Below are the code and all the weights of a small trained network. Each question names an input and a class and asks about switching units off, where a switched-off unit gives its printed mean instead of its output.

import numpy as np


def w(rows, s, z=0):
    codes = np.array(rows[::2]) - 128.0
    scale = np.full(codes.shape[1], s)
    scale[-1] = z or s
    return codes * scale


def norm(h):
    return h / np.sqrt((h * h).mean(-1, keepdims=True) + 1e-5)


def f(y):
    return np.maximum(y, 0)


def log_softmax(a):
    a = a - a.max(-1, keepdims=True)
    return a - np.log(np.exp(a).sum(-1, keepdims=True))


def net(x, mask):
    res = np.array(x, float).reshape(1, 4) / 4 @ E
    u = 0
    for l in range(3):
        y = f(norm(res) @ A[l][:, :-1].T + A[l][:, -1])
        res = res + np.where(mask[u : u + 7], y, B[l][:, -1]) @ B[l][:, :-1]
        u += 7
    return log_softmax(norm(res)[-1] @ U[:, :-1].T + U[:, -1])


A, B = {}, {}
E = w([
[174,37,86,102,79,3,66],'x0',
[176,222,90,99,156,21,163],'x1',
[32,230,27,241,112,128,97],'x2',
[60,213,141,62,206,50,170],'x3',
],0.0053)
A[0] = w([
[170,61,145,94,150,150,80,187],'0.n0',
[101,162,111,152,145,86,113,132],'0.n1',
[80,88,65,146,153,1,97,3],'0.n2',
[101,208,155,142,160,168,106,241],'0.n3',
[113,85,117,47,125,104,159,105],'0.n4',
[154,145,193,132,93,139,150,200],'0.n5',
[163,81,119,95,108,108,112,167],'0.n6',
],0.0096,0.0011)
B[0] = w([
[173,18,52,85,97,172,73,231],'0.n0',
[40,130,94,126,28,127,212,201],'0.n1',
[144,38,219,156,76,125,175,255],'0.n2',
[129,197,83,180,226,48,68,232],'0.n3',
[130,225,224,128,162,101,27,197],'0.n4',
[206,101,163,136,110,69,116,184],'0.n5',
[84,1,21,170,155,142,178,211],'0.n6',
],0.0053,0.0058)
A[1] = w([
[163,137,249,164,14,106,164,38],'1.n0',
[195,62,26,151,83,235,137,171],'1.n1',
[204,116,159,133,144,165,115,1],'1.n2',
[183,150,253,92,203,77,133,233],'1.n3',
[148,182,192,168,162,208,102,205],'1.n4',
[155,250,154,174,104,51,99,120],'1.n5',
[168,122,99,209,111,50,202,131],'1.n6',
],0.0059,0.0014)
B[1] = w([
[161,108,34,86,104,169,192,171],'1.n0',
[61,136,95,114,162,141,180,253],'1.n1',
[137,157,108,85,24,84,215,163],'1.n2',
[132,138,216,125,80,121,2,208],'1.n3',
[149,98,159,103,155,151,120,182],'1.n4',
[112,107,108,135,109,142,198,210],'1.n5',
[140,62,127,12,129,84,159,209],'1.n6',
],0.0089,0.0056)
A[2] = w([
[168,152,164,169,135,78,197,254],'2.n0',
[177,82,113,165,147,180,83,126],'2.n1',
[30,163,144,128,119,79,140,196],'2.n2',
[85,113,143,105,199,134,174,171],'2.n3',
[156,199,99,184,88,157,162,170],'2.n4',
[106,255,99,183,77,134,125,108],'2.n5',
[146,129,113,117,63,113,141,143],'2.n6',
],0.0091,0.00091)
B[2] = w([
[157,142,92,117,28,218,145,204],'2.n0',
[76,82,86,250,63,110,151,218],'2.n1',
[201,89,82,211,199,75,168,253],'2.n2',
[110,117,129,140,137,168,102,217],'2.n3',
[133,131,228,133,132,135,148,185],'2.n4',
[179,203,98,80,166,99,147,220],'2.n5',
[126,135,2,142,186,183,144,227],'2.n6',
],0.0079,0.0039)
U = w([
[125,7,59,84,55,130,147,214],'0',
[154,232,72,167,191,104,160,170],'1',
[157,167,98,66,110,173,113,3],'2',
[13,118,121,191,113,213,84,67],'3',
[184,148,215,77,110,145,2,185],'4',
],0.0091,0.0028)

Each question gives the input, the list of numbers given to net, and the class t.
The units are the neurons (one row each of A and B). Each row of codes is followed by its name. A weight is (code - 128) times the scale printed after its matrix; where a second scale follows, it is the last column's (A, B and U).
mask holds one flag per neuron, layer by layer. A switched-off neuron (its flag False) gives its mean, the last column of its row in B, instead of its output. The means were averaged over made-up inputs and are rounded, as every weight is.
A unit's drop is (log p(t) with every unit on - log p(t) with that unit switched off) / (log p(t) with every unit on - log p(t) with every unit switched off).
The circuit of an input: a set's keep is (log p(t) with only the set's units on - log p(t) with every unit switched off) / (log p(t) with every unit on - log p(t) with every unit switched off). Starting from the 12 units with the biggest drops (on a tie, the unit counted first), units are removed one at a time, each time the one whose removal leaves the highest keep (on an exact tie, the one counted first), for as long as the keep stays at least 0.8.
circuit, biggest first: the units of the circuit, biggest drop first
k most important neurons: the k neurons with the biggest drops, biggest first
top k neurons in layer l: the k neurons of layer l with the biggest drops, biggest first
drop of u: that unit's drop, to one decimal
input [-8,-4,-6,0], class 4: 2 most important neurons	[0.n6 1.n3]
input [-2,6,-6,-2], class 4: 2 most important neurons	[1.n3 0.n4]
input [-8,3,-5,2], class 4: circuit, biggest first	[1.n3]
input [-4,0,8,-7], class 1: circuit, biggest first	[2.n5 0.n0]
input [7,-3,-4,7], class 4: top 2 neurons in layer 0	[0.n4 0.n1]
input [-8,7,-4,3], class 4: 2 most important neurons	[1.n3 1.n1]
input [-5,4,-5,-3], class 4: 4 most important neurons	[1.n3 0.n1 0.n2 0.n6]
input [3,8,-8,3], class 4: circuit, biggest first	[1.n3 0.n4]
input [-7,-3,-3,7], class 4: circuit, biggest first	[1.n3 0.n6]
input [-1,-6,2,1], class 3: 2 most important neurons	[1.n4 0.n1]
input [4,-8,-5,8], class 4: circuit, biggest first	[0.n4 1.n3]
input [6,5,8,8], class 0: circuit, biggest first	[0.n2 1.n6]
input [1,-1,-3,2], class 4: top 2 neurons in layer 0	[0.n4 0.n1]
input [3,-6,7,-1], class 1: top 2 neurons in layer 0	[0.n0 0.n6]
input [-1,-2,8,1], class 1: drop of 2.n5	0.1
input [-1,-2,6,-4], class 1: drop of 2.n5	0.2
input [0,-6,6,7], class 1: drop of 2.n5	0.1
